Here is a tiny trained network, its code and every weight. The questions are about switching its units off for an input and a target symbol, where a switched-off unit gives its printed mean instead of its output.

import numpy as np


def w(rows, s, z=0):
    codes = np.array(rows[::2]) - 128.0
    scale = np.full(codes.shape[1], s)
    scale[-1] = z or s
    return codes * scale


def norm(h):
    return h / np.sqrt((h * h).mean(-1, keepdims=True) + 1e-5)


def f(y):
    return np.maximum(y, 0)


def softmax(a):
    e = np.exp(a - a.max(-1, keepdims=True))
    return e / e.sum(-1, keepdims=True)


def log_softmax(a):
    a = a - a.max(-1, keepdims=True)
    return a - np.log(np.exp(a).sum(-1, keepdims=True))


def net(x, mask):
    ids = ['βγδεζστφω'.index(c) for c in x.split()]
    T = len(ids)
    res = E[ids] + P[:T]
    r = norm(res)
    for j in range(2):
        rows = slice(3 * j, 3 * j + 3)
        q, k, v = (r @ M[0][rows].T for M in (Q, K, V))
        z = softmax(np.where(np.tri(T) > 0, q @ k.T / 3**0.5, -1e9)) @ v
        o = O[0][rows]
        res = res + np.where(mask[j], z, o[:, -1]) @ o[:, :-1]
    y = f(norm(res) @ A[0][:, :-1].T + A[0][:, -1])
    res = res + np.where(mask[2:14], y, B[0][:, -1]) @ B[0][:, :-1]
    return log_softmax(norm(res)[-1] @ U[:, :-1].T + U[:, -1])


Q, K, V, O, A, B = {}, {}, {}, {}, {}, {}
E = w([
[131,133,177,120],'β',
[62,100,134,96],'γ',
[161,178,149,76],'δ',
[123,134,145,178],'ε',
[103,164,122,58],'ζ',
[89,141,138,108],'σ',
[130,147,155,166],'τ',
[77,129,83,119],'φ',
[255,76,135,146],'ω',
],0.022)
P = w([
[6,150,194,162],'0',
[165,165,89,78],'1',
[43,160,203,164],'2',
[167,38,113,90],'3',
[68,169,202,166],'4',
[221,148,31,70],'5',
[70,168,206,164],'6',
[197,2,78,56],'7',
[69,167,206,165],'8',
[222,107,15,48],'9',
[78,172,204,164],'10',
[205,3,41,90],'11',
[74,168,207,160],'12',
],0.0086)
Q[0] = w([
[162,114,130,115],'h0',
[112,255,128,129],'h0',
[37,121,210,149],'h0',
[75,182,215,119],'h1',
[179,168,113,114],'h1',
[152,67,131,116],'h1',
],0.019)
K[0] = w([
[195,65,53,156],'h0',
[61,77,247,161],'h0',
[91,240,168,186],'h0',
[66,195,180,216],'h1',
[124,10,137,139],'h1',
[188,145,49,85],'h1',
],0.013)
V[0] = w([
[170,198,113,54],'h0',
[161,79,24,131],'h0',
[83,111,139,50],'h0',
[145,39,254,62],'h1',
[151,184,84,117],'h1',
[113,79,81,79],'h1',
],0.0055)
O[0] = w([
[207,199,100,73,81],'h0',
[62,169,147,140,4],'h0',
[254,197,151,92,95],'h0',
[169,70,208,97,159],'h1',
[142,200,141,156,93],'h1',
[109,141,137,137,42],'h1',
],0.0089,0.0037)
A[0] = w([
[136,151,155,97,113],'n0',
[65,169,146,165,79],'n1',
[169,78,38,85,222],'n2',
[141,84,73,121,39],'n3',
[88,89,148,144,46],'n4',
[176,139,110,165,253],'n5',
[162,134,204,63,84],'n6',
[171,67,157,139,121],'n7',
[30,191,205,141,51],'n8',
[143,82,128,3,131],'n9',
[126,180,140,77,172],'n10',
[135,96,25,61,137],'n11',
],0.014,0.0048)
B[0] = w([
[92,96,184,97,161],'n0',
[143,87,109,104,202],'n1',
[251,179,102,101,228],'n2',
[77,151,87,94,145],'n3',
[113,145,142,151,203],'n4',
[104,133,133,113,232],'n5',
[103,79,155,101,206],'n6',
[109,128,83,119,236],'n7',
[185,172,104,89,254],'n8',
[120,146,74,175,243],'n9',
[108,191,150,199,191],'n10',
[199,141,69,154,201],'n11',
],0.013,0.0062)
U = w([
[100,162,174,110,219],'β',
[99,95,78,208,204],'γ',
[208,14,121,99,34],'δ',
[139,116,27,93,79],'ε',
[141,61,170,55,211],'ζ',
[67,111,101,75,189],'σ',
[53,251,108,157,2],'τ',
[202,160,197,170,89],'φ',
[133,169,148,24,55],'ω',
],0.017,0.0049)

Each question gives the input, a string of symbols that net reads in full, and the target symbol t.
The units are the heads (3 rows each of Q, K, V and O) and the neurons (one row each of A and B). Each row of codes is followed by its name. A weight is (code - 128) times the scale printed after its matrix; where a second scale follows, it is the last column's (O, A, B and U).
mask holds one flag per unit, heads first, then neurons. A switched-off unit (its flag False) gives its mean, the last column of its rows in O or B, instead of its output. The means were averaged over made-up inputs and are rounded, as every weight is.
A unit's drop is (log p(t) with every unit on - log p(t) with that unit switched off) / (log p(t) with every unit on - log p(t) with every unit switched off).
The circuit of an input: a set's keep is (log p(t) with only the set's units on - log p(t) with every unit switched off) / (log p(t) with every unit on - log p(t) with every unit switched off). Starting from the 12 units with the biggest drops (on a tie, the unit counted first), units are removed one at a time, each time the one whose removal leaves the highest keep (on an exact tie, the one counted first), for as long as the keep stays at least 0.8.
units of the circuit, in order: the units of the circuit, biggest drop first
k most important neurons: the k neurons with the biggest drops, biggest first
which heads matter: for each layer, one digit per head in row order, 1 if its drop is at least 0.15 and else 0, layers parted by /
drop of u: that unit's drop, to one decimal
input τ γ τ φ ε ε, target τ: which heads matter -> 11
input φ ε τ β γ τ γ β τ φ ε β, target τ: units of the circuit, in order -> (n10 h1 h0)
input ζ ζ τ ζ φ σ, target φ: units of the circuit, in order -> (n10 n2)
input β τ τ ε ε τ ε ζ τ ζ β τ σ, target ω: which heads matter -> 00
input ε τ ζ ζ τ φ δ β, target τ: units of the circuit, in order -> (h1 n10 h0)
input ω τ ζ ζ φ σ τ φ τ τ, target τ: units of the circuit, in order -> (h0 h1 n2)
input ζ ζ β σ, target φ: units of the circuit, in order -> (h0 n10)
input β φ τ ε ζ, target τ: units of the circuit, in order -> (n10)
input τ γ ε τ φ τ ε ω τ τ, target σ: which heads matter -> 11
input φ τ ε ζ β φ φ ε ζ τ ω ω, target ε: units of the circuit, in order -> (n7 n3 h0)
input σ ω τ γ φ ε τ ε ε β, target γ: units of the circuit, in order -> (n9 n8)
input ε τ τ ε τ β, target γ: which heads matter -> 10
input ζ ε τ β φ β, target δ: which heads matter -> 01
input τ ζ β φ τ σ ε ε τ ζ τ τ, target φ: which heads matter -> 11
input ω ε τ τ, target γ: which heads matter -> 10
input ζ τ τ ε δ, target β: most important neuron -> (n10)
input ε β τ φ ε β ε σ φ ε, target ω: units of the circuit, in order -> (h0 h1 n5 n11)
input τ τ φ ε ε φ ζ σ, target τ: units of the circuit, in order -> (h0 n10)
input ζ τ β, target ζ: units of the circuit, in order -> (n6 h0)
input τ β ε ω ζ δ, target φ: 2 most important neurons -> (n10 n2)
input τ ζ τ β τ τ, target δ: which heads matter -> 01
input τ ω τ τ ε σ φ γ τ τ ε, target γ: most important neuron -> (n2)
input β τ τ ε ε ε, target γ: which heads matter -> 10
input ζ σ τ ζ β τ δ τ τ τ ω ε δ, target β: which heads matter -> 00
input τ δ τ γ τ σ τ β τ τ, target δ: which heads matter -> 11
input ζ τ ω τ, target ε: which heads matter -> 10
input τ τ ε γ τ ε, target ζ: which heads matter -> 11
input τ τ ε τ τ τ ε τ τ ζ τ β, target φ: 3 most important neurons -> (n10 n2 n1)
input β ε γ ζ β δ τ β τ τ ε β, target ε: which heads matter -> 00
input τ τ τ ζ ε τ, target φ: drop of n10 -> 0.3
